Here is a tiny trained network, its code and every weight. The questions are about switching its units off for an input and a target symbol, where a switched-off unit gives its printed mean instead of its output.

import numpy as np


def w(rows, s, z=0):
    codes = np.array(rows[::2]) - 128.0
    scale = np.full(codes.shape[1], s)
    scale[-1] = z or s
    return codes * scale


def f(y):
    return np.maximum(y, 0)


def softmax(a):
    e = np.exp(a - a.max(-1, keepdims=True))
    return e / e.sum(-1, keepdims=True)


def log_softmax(a):
    a = a - a.max(-1, keepdims=True)
    return a - np.log(np.exp(a).sum(-1, keepdims=True))


def net(x, mask):
    ids = ['ΓΛΣΦΩαβεζηθμξπτψ'.index(c) for c in x.split()]
    T = len(ids)
    res = E[ids] + P[:T]
    u = 0
    for l in range(2):
        r = res
        for j in range(3):
            rows = slice(2 * j, 2 * j + 2)
            q, k, v = (r @ M[l][rows].T for M in (Q, K, V))
            z = softmax(np.where(np.tri(T) > 0, q @ k.T / 2**0.5, -1e9)) @ v
            o = O[l][rows]
            res = res + np.where(mask[u + j], z, o[:, -1]) @ o[:, :-1]
        u += 3
        y = f(res @ A[l][:, :-1].T + A[l][:, -1])
        res = res + np.where(mask[u : u + 8], y, B[l][:, -1]) @ B[l][:, :-1]
        u += 8
    return log_softmax(res[-1] @ U[:, :-1].T + U[:, -1])


Q, K, V, O, A, B = {}, {}, {}, {}, {}, {}
E = w([
[83,145,98,31,148],'Γ',
[98,149,153,143,115],'Λ',
[137,113,107,126,164],'Σ',
[103,62,154,131,9],'Φ',
[57,185,134,237,83],'Ω',
[148,47,171,120,37],'α',
[139,127,147,113,174],'β',
[133,118,121,123,167],'ε',
[63,253,102,43,85],'ζ',
[94,69,185,151,41],'η',
[36,78,186,189,121],'θ',
[148,121,101,123,151],'μ',
[46,85,198,187,118],'ξ',
[180,146,166,151,188],'π',
[237,173,170,169,58],'τ',
[180,148,161,149,179],'ψ',
],0.019)
P = w([
[248,80,6,222,255],'0',
[183,142,200,117,216],'1',
[138,145,205,117,200],'2',
[106,141,190,122,183],'3',
[80,134,174,124,160],'4',
[67,129,147,122,129],'5',
],0.0069)
Q[0] = w([
[99,99,198,136,75],'L0H1',
[135,143,135,153,163],'L0H1',
[168,2,208,157,81],'L0H2',
[92,3,91,35,217],'L0H2',
[161,146,23,192,175],'L0H3',
[105,213,70,113,186],'L0H3',
],0.0083)
K[0] = w([
[142,102,138,132,63],'L0H1',
[150,119,226,167,203],'L0H1',
[129,31,195,214,114],'L0H2',
[97,80,107,79,162],'L0H2',
[119,138,255,117,126],'L0H3',
[65,129,198,71,138],'L0H3',
],0.0092)
V[0] = w([
[55,120,165,2,136],'L0H1',
[69,150,184,79,120],'L0H1',
[200,36,178,179,216],'L0H2',
[72,36,155,78,143],'L0H2',
[107,121,61,139,33],'L0H3',
[64,227,142,98,133],'L0H3',
],0.0074)
O[0] = w([
[74,119,4,129,99,247],'L0H1',
[198,72,77,168,87,173],'L0H1',
[21,146,23,186,55,3],'L0H2',
[179,173,9,48,74,176],'L0H2',
[158,216,251,148,58,42],'L0H3',
[67,222,1,180,67,240],'L0H3',
],0.0071,0.0039)
A[0] = w([
[131,135,119,95,26,253],'L0N1',
[63,30,178,132,142,21],'L0N2',
[2,184,97,100,112,5],'L0N3',
[207,215,163,81,208,163],'L0N4',
[61,171,87,107,108,197],'L0N5',
[181,143,176,202,153,50],'L0N6',
[134,125,91,102,50,46],'L0N7',
[152,137,114,121,85,112],'L0N8',
],0.01,0.0039)
B[0] = w([
[71,158,151,171,212,213],'L0N1',
[220,39,144,113,92,162],'L0N2',
[210,108,254,180,68,223],'L0N3',
[91,2,18,84,153,231],'L0N4',
[147,132,181,131,216,254],'L0N5',
[158,192,112,193,95,149],'L0N6',
[130,106,215,209,101,170],'L0N7',
[217,104,139,171,195,146],'L0N8',
],0.0073,0.0094)
Q[1] = w([
[183,161,155,113,130],'L1H1',
[137,171,116,81,185],'L1H1',
[102,106,161,107,164],'L1H2',
[121,104,145,200,161],'L1H2',
[186,248,172,118,112],'L1H3',
[132,110,180,187,78],'L1H3',
],0.014)
K[1] = w([
[148,177,120,84,126],'L1H1',
[26,155,100,68,89],'L1H1',
[98,106,118,48,99],'L1H2',
[83,114,108,93,184],'L1H2',
[117,246,239,95,106],'L1H3',
[225,122,129,146,119],'L1H3',
],0.011)
V[1] = w([
[207,143,211,180,225],'L1H1',
[109,129,33,69,28],'L1H1',
[128,97,128,103,180],'L1H2',
[69,88,133,149,154],'L1H2',
[5,107,83,98,107],'L1H3',
[2,80,137,178,107],'L1H3',
],0.007)
O[1] = w([
[169,166,50,50,143,231],'L1H1',
[219,30,182,145,155,25],'L1H1',
[161,181,125,95,83,253],'L1H2',
[130,160,95,254,90,173],'L1H2',
[104,78,132,127,207,98],'L1H3',
[162,112,88,218,169,97],'L1H3',
],0.0063,0.0071)
A[1] = w([
[160,74,51,22,149,150],'L1N1',
[125,225,177,162,144,2],'L1N2',
[144,197,230,123,130,235],'L1N3',
[51,67,149,203,146,27],'L1N4',
[105,187,162,60,172,61],'L1N5',
[78,207,81,140,178,243],'L1N6',
[92,106,113,144,42,81],'L1N7',
[57,59,2,72,140,78],'L1N8',
],0.0096,0.0056)
B[1] = w([
[48,109,105,162,86,254],'L1N1',
[172,124,90,152,68,150],'L1N2',
[116,129,195,116,183,184],'L1N3',
[172,140,134,156,245,133],'L1N4',
[189,130,110,215,112,177],'L1N5',
[76,65,122,72,120,241],'L1N6',
[180,137,168,108,129,141],'L1N7',
[235,184,90,111,141,216],'L1N8',
],0.011,0.013)
U = w([
[135,128,78,105,135,193],'Γ',
[9,98,159,113,156,255],'Λ',
[178,218,145,81,195,139],'Σ',
[117,172,134,107,104,73],'Φ',
[91,179,119,185,104,141],'Ω',
[152,89,131,149,120,69],'α',
[135,106,133,132,109,62],'β',
[147,146,123,167,149,88],'ε',
[107,163,130,104,109,35],'ζ',
[128,139,130,145,130,88],'η',
[146,133,139,128,118,106],'θ',
[144,132,123,166,141,74],'μ',
[139,81,133,152,100,90],'ξ',
[130,119,131,131,112,74],'π',
[193,196,115,140,114,91],'τ',
[149,85,154,66,93,26],'ψ',
],0.015,0.0048)

Each question gives the input, a string of symbols that net reads in full, and the target symbol t.
The units are the heads (2 rows each of Q, K, V and O) and the neurons (one row each of A and B). Each row of codes is followed by its name. A weight is (code - 128) times the scale printed after its matrix; where a second scale follows, it is the last column's (O, A, B and U).
mask holds one flag per unit, layer by layer, with each layer's heads first. A switched-off unit (its flag False) gives its mean, the last column of its rows in O or B, instead of its output. The means were averaged over made-up inputs and are rounded, as every weight is.
A unit's drop is (log p(t) with every unit on - log p(t) with that unit switched off) / (log p(t) with every unit on - log p(t) with every unit switched off).
The circuit of an input: a set's keep is (log p(t) with only the set's units on - log p(t) with every unit switched off) / (log p(t) with every unit on - log p(t) with every unit switched off). Starting from the 12 units with the biggest drops (on a tie, the unit counted first), units are removed one at a time, each time the one whose removal leaves the highest keep (on an exact tie, the one counted first), for as long as the keep stays at least 0.8.
circuit, biggest first: the units of the circuit, biggest drop first
k most important neurons: the k neurons with the biggest drops, biggest first
top k neurons in layer l: the k neurons of layer l with the biggest drops, biggest first
heads that matter: for each layer, one digit per head in row order, 1 if its drop is at least 0.15 and else 0, layers parted by /
input Γ β Σ π Φ, target Λ: 2 most important neurons => L0N1, L0N4
input ψ θ β Φ, target τ: heads that matter => 111 / 100
input ζ β Ω θ, target Ω: heads that matter => 011 / 101
input ε Ω ε, target Λ: circuit, biggest first => L1N8
input ζ α Γ θ, target Ω: circuit, biggest first => L0H3, L0H2
input Γ Γ Γ α, target Λ: circuit, biggest first => L0N1, L1N8
input Γ ζ Γ Γ α, target Λ: heads that matter => 010 / 100
input ζ Γ ψ, target Γ: top 2 neurons in layer 0 => L0N3, L0N5
input ζ Γ θ α β, target Γ: circuit, biggest first => L0N3, L1N3, L0H1
input θ ζ Ω Γ, target Γ: heads that matter => 010 / 000
input α μ π, target Γ: heads that matter => 001 / 000
input Γ β Γ α Γ, target Σ: 3 most important neurons => L0N4, L0N3, L1N1
input α Γ Σ ε η Φ, target ψ: 3 most important neurons => L0N2, L0N5, L1N8
input Γ ε Γ, target Λ: top 2 neurons in layer 0 => L0N3, L0N5
input ζ Γ α α, target Ω: 2 most important neurons => L0N1, L1N2
input π ψ Γ Φ, target Γ: most important neuron => L0N3
input Γ Φ ζ ζ, target Λ: top 2 neurons in layer 0 => L0N4, L0N3
input ζ β ψ ψ β, target Λ: 2 most important neurons => L0N4, L1N8
input α α ε, target Γ: heads that matter => 101 / 000
input ε Γ Γ β, target Γ: 4 most important neurons => L0N3, L1N8, L0N5, L1N3
input ψ ζ Γ ζ α, target τ: top neuron in layer 1 => L1N8
input ζ Λ Γ ε Γ Φ, target Ω: circuit, biggest first => L0H3, L0N4
